Here is a tiny trained network, its code and every weight. The questions are about switching its units off for an input and a target symbol, where a switched-off unit gives its printed mean instead of its output.

import numpy as np


def w(rows, s, z=0):
    codes = np.array(rows[::2]) - 128.0
    scale = np.full(codes.shape[1], s)
    scale[-1] = z or s
    return codes * scale


def f(y):
    return np.maximum(y, 0)


def softmax(a):
    e = np.exp(a - a.max(-1, keepdims=True))
    return e / e.sum(-1, keepdims=True)


def log_softmax(a):
    a = a - a.max(-1, keepdims=True)
    return a - np.log(np.exp(a).sum(-1, keepdims=True))


def net(x, mask):
    ids = ['ΘΛΠαβηξστψ'.index(c) for c in x.split()]
    T = len(ids)
    res = E[ids] + P[:T]
    u = 0
    for l in range(3):
        q, k, v = (res @ M[l].T for M in (Q, K, V))
        z = softmax(np.where(np.tri(T) > 0, q @ k.T / 4**0.5, -1e9)) @ v
        res = res + np.where(mask[u], z, O[l][:, -1]) @ O[l][:, :-1]
        u += 1
        y = f(res @ A[l][:, :-1].T + A[l][:, -1])
        res = res + np.where(mask[u : u + 8], y, B[l][:, -1]) @ B[l][:, :-1]
        u += 8
    return log_softmax(res[-1] @ U[:, :-1].T + U[:, -1])


Q, K, V, O, A, B = {}, {}, {}, {}, {}, {}
E = w([
[120,184,175,76,64,140],'Θ',
[52,186,113,134,119,195],'Λ',
[33,159,151,163,197,142],'Π',
[63,191,156,101,113,163],'α',
[184,135,196,121,121,85],'β',
[81,84,109,169,226,146],'η',
[137,82,209,196,174,105],'ξ',
[133,47,9,26,116,115],'σ',
[18,192,128,45,190,115],'τ',
[183,155,117,106,196,242],'ψ',
],0.013)
P = w([
[167,150,79,167,111,160],'0',
[89,193,164,128,156,55],'1',
[106,177,158,122,167,94],'2',
[120,156,166,117,162,118],'3',
[104,131,161,99,169,130],'4',
[95,105,157,88,168,143],'5',
[81,87,144,64,165,156],'6',
[74,68,148,41,147,171],'7',
[69,27,137,52,168,169],'8',
[87,1,132,77,179,159],'9',
],0.011)
Q[0] = w([
[234,223,46,255,127,131],'L0H0',
[164,152,166,123,104,59],'L0H0',
[53,76,165,54,179,145],'L0H0',
[172,143,124,207,75,127],'L0H0',
],0.0079)
K[0] = w([
[143,192,88,197,69,58],'L0H0',
[150,174,111,147,203,140],'L0H0',
[172,27,164,27,145,197],'L0H0',
[154,119,2,191,90,47],'L0H0',
],0.0065)
V[0] = w([
[138,103,80,197,143,254],'L0H0',
[129,162,126,67,133,136],'L0H0',
[72,183,92,131,146,106],'L0H0',
[208,144,111,119,100,200],'L0H0',
],0.0094)
O[0] = w([
[201,129,138,185,118,219,99],'L0H0',
[101,72,254,23,95,162,253],'L0H0',
[63,90,99,91,56,164,239],'L0H0',
[223,149,92,83,150,248,49],'L0H0',
],0.0079,0.0044)
A[0] = w([
[255,221,144,152,188,150,74],'L0N0',
[103,218,202,111,38,157,199],'L0N1',
[138,127,88,25,152,85,124],'L0N2',
[102,129,70,187,183,202,139],'L0N3',
[121,229,210,143,193,112,254],'L0N4',
[73,147,136,119,241,178,234],'L0N5',
[182,77,46,58,123,57,191],'L0N6',
[103,159,184,149,114,128,146],'L0N7',
],0.0071,0.0044)
B[0] = w([
[199,177,114,109,98,77,149],'L0N0',
[96,84,205,117,129,173,207],'L0N1',
[128,141,74,163,135,179,185],'L0N2',
[109,143,158,154,109,158,152],'L0N3',
[155,2,191,123,214,177,207],'L0N4',
[148,83,180,136,97,127,245],'L0N5',
[136,56,37,140,141,182,145],'L0N6',
[107,83,99,155,117,156,168],'L0N7',
],0.0084,0.012)
Q[1] = w([
[141,243,105,187,121,91],'L1H0',
[142,254,81,197,100,90],'L1H0',
[147,115,124,142,138,158],'L1H0',
[155,170,161,46,177,153],'L1H0',
],0.0087)
K[1] = w([
[115,93,253,150,179,131],'L1H0',
[73,62,244,151,247,148],'L1H0',
[57,205,126,126,118,94],'L1H0',
[95,97,147,179,79,83],'L1H0',
],0.0059)
V[1] = w([
[209,79,32,205,137,92],'L1H0',
[65,175,88,114,253,28],'L1H0',
[94,145,83,243,128,169],'L1H0',
[238,128,65,1,118,157],'L1H0',
],0.0063)
O[1] = w([
[10,244,7,178,187,69,118],'L1H0',
[148,59,59,111,165,67,2],'L1H0',
[164,168,32,254,115,237,126],'L1H0',
[48,235,177,70,136,84,203],'L1H0',
],0.0076,0.017)
A[1] = w([
[75,95,127,132,184,160,121],'L1N0',
[190,151,130,148,170,79,83],'L1N1',
[75,157,30,86,130,123,79],'L1N2',
[254,165,171,68,179,193,92],'L1N3',
[108,197,178,103,84,48,120],'L1N4',
[224,179,138,158,134,82,35],'L1N5',
[71,113,201,36,63,158,253],'L1N6',
[145,167,27,146,145,128,56],'L1N7',
],0.0072,0.0014)
B[1] = w([
[197,195,123,137,104,80,164],'L1N0',
[137,31,69,101,207,128,129],'L1N1',
[150,107,124,53,181,161,142],'L1N2',
[16,120,137,145,128,62,165],'L1N3',
[19,32,106,156,182,19,167],'L1N4',
[135,22,102,207,154,70,130],'L1N5',
[179,128,110,191,213,107,252],'L1N6',
[254,197,207,64,157,136,132],'L1N7',
],0.0063,0.037)
Q[2] = w([
[12,229,70,136,131,126],'L2H0',
[160,129,145,217,119,101],'L2H0',
[166,167,3,170,44,62],'L2H0',
[66,152,160,168,234,230],'L2H0',
],0.0059)
K[2] = w([
[235,130,115,76,168,43],'L2H0',
[99,96,155,197,195,134],'L2H0',
[169,73,254,194,216,136],'L2H0',
[213,203,30,113,142,149],'L2H0',
],0.0066)
V[2] = w([
[126,83,95,158,65,34],'L2H0',
[219,1,53,188,174,71],'L2H0',
[225,203,222,226,137,31],'L2H0',
[127,26,230,20,226,41],'L2H0',
],0.0061)
O[2] = w([
[44,76,117,44,116,203,24],'L2H0',
[93,82,77,228,212,243,57],'L2H0',
[121,216,53,56,53,227,183],'L2H0',
[148,132,150,15,255,166,245],'L2H0',
],0.0062,0.012)
A[2] = w([
[118,136,51,193,148,66,129],'L2N0',
[51,138,53,125,107,139,116],'L2N1',
[144,204,202,81,178,124,140],'L2N2',
[242,58,76,101,169,213,61],'L2N3',
[65,59,169,124,181,110,80],'L2N4',
[67,74,158,221,82,84,55],'L2N5',
[115,123,165,183,158,254,253],'L2N6',
[61,78,67,152,195,197,106],'L2N7',
],0.0075,0.004)
B[2] = w([
[174,200,32,134,95,236,155],'L2N0',
[124,211,239,176,185,168,146],'L2N1',
[191,102,97,164,134,128,252],'L2N2',
[10,102,231,100,132,232,179],'L2N3',
[101,150,78,28,60,203,231],'L2N4',
[197,61,86,2,131,192,170],'L2N5',
[109,96,61,163,170,56,202],'L2N6',
[101,114,132,166,70,6,172],'L2N7',
],0.0069,0.032)
U = w([
[52,195,197,100,76,118,48],'Θ',
[66,137,123,194,155,103,4],'Λ',
[121,146,112,104,81,77,87],'Π',
[59,94,175,115,101,146,179],'α',
[119,45,79,139,68,67,160],'β',
[105,176,103,82,75,195,107],'η',
[114,115,171,68,3,105,214],'ξ',
[213,182,141,35,150,179,23],'σ',
[51,114,24,30,87,73,153],'τ',
[194,94,227,233,194,17,221],'ψ',
],0.005,0.0036)

Each question gives the input, a string of symbols that net reads in full, and the target symbol t.
The units are the heads (4 rows each of Q, K, V and O) and the neurons (one row each of A and B). Each row of codes is followed by its name. A weight is (code - 128) times the scale printed after its matrix; where a second scale follows, it is the last column's (O, A, B and U).
mask holds one flag per unit, layer by layer, with each layer's heads first. A switched-off unit (its flag False) gives its mean, the last column of its rows in O or B, instead of its output. The means were averaged over made-up inputs and are rounded, as every weight is.
A unit's drop is (log p(t) with every unit on - log p(t) with that unit switched off) / (log p(t) with every unit on - log p(t) with every unit switched off).
The circuit of an input: a set's keep is (log p(t) with only the set's units on - log p(t) with every unit switched off) / (log p(t) with every unit on - log p(t) with every unit switched off). Starting from the 12 units with the biggest drops (on a tie, the unit counted first), units are removed one at a time, each time the one whose removal leaves the highest keep (on an exact tie, the one counted first), for as long as the keep stays at least 0.8.
circuit, biggest first: the units of the circuit, biggest drop first
unit that matters most: the unit with the biggest drop
k most important neurons: the k neurons with the biggest drops, biggest first
top k neurons in layer l: the k neurons of layer l with the biggest drops, biggest first
input τ Θ Π α, target α: circuit, biggest first	L1H0, L2N3, L2H0
input σ Θ Θ β β τ τ Θ, target τ: unit that matters most	L1N4
input τ Π ξ ξ ψ ψ α η β, target α: circuit, biggest first	L1H0, L2H0, L2N3
input σ η τ τ τ η Θ τ Λ ψ, target ψ: top 3 neurons in layer 1	L1N2, L1N7, L1N6
input ξ β ξ ψ τ Π Θ τ η, target Λ: circuit, biggest first	L0H0, L1H0, L2H0, L2N1
input η ξ ψ β α ψ β, target η: circuit, biggest first	L0H0, L1H0, L2H0, L2N0
input Θ τ ψ τ Θ τ τ σ ψ, target ψ: 2 most important neurons	L0N6, L0N2
input ψ τ Θ Θ, target Θ: circuit, biggest first	L0H0, L0N0, L1H0
input τ τ Π σ τ β, target τ: 2 most important neurons	L2N4, L0N6
input Π Θ α ψ Θ η ξ Λ, target β: circuit, biggest first	L1H0, L0H0, L2H0, L2N6
input Θ ψ Π, target σ: top 2 neurons in layer 0	L0N2, L0N0
input Π ξ τ Π, target β: circuit, biggest first	L1H0, L0H0, L2H0, L2N5
input η Π τ, target η: circuit, biggest first	L0H0, L2H0, L1H0, L2N0
input Λ Λ ξ Λ ψ τ, target ξ: most important neuron	L2N5
input Π β α ψ ξ, target β: circuit, biggest first	L1H0, L2H0, L0H0, L2N5
input Θ τ β ψ Θ α τ η Θ, target σ: circuit, biggest first	L2H0, L1H0
input Π σ ξ, target σ: top 2 neurons in layer 0	L0N4, L0N6
input Λ τ ξ, target ξ: 2 most important neurons	L2N5, L1N6
input β β η σ τ Λ Θ Θ τ Π, target τ: 2 most important neurons	L0N1, L2N4
input ψ ψ Θ Θ ψ Π σ η τ Λ, target τ: 2 most important neurons	L1N4, L0N4
input τ ψ τ α, target α: top 2 neurons in layer 2	L2N3, L2N4
input ψ Λ τ α ψ Θ ψ τ, target Θ: 2 most important neurons	L0N0, L0N3
input τ σ Θ, target τ: unit that matters most	L2N4
input α ψ Λ, target ψ: 2 most important neurons	L2N4, L1N4
input η ξ ξ ξ Π ξ, target η: top 2 neurons in layer 2	L2N0, L2N5
input Θ τ η η Π ξ, target σ: top 2 neurons in layer 0	L0N2, L0N0
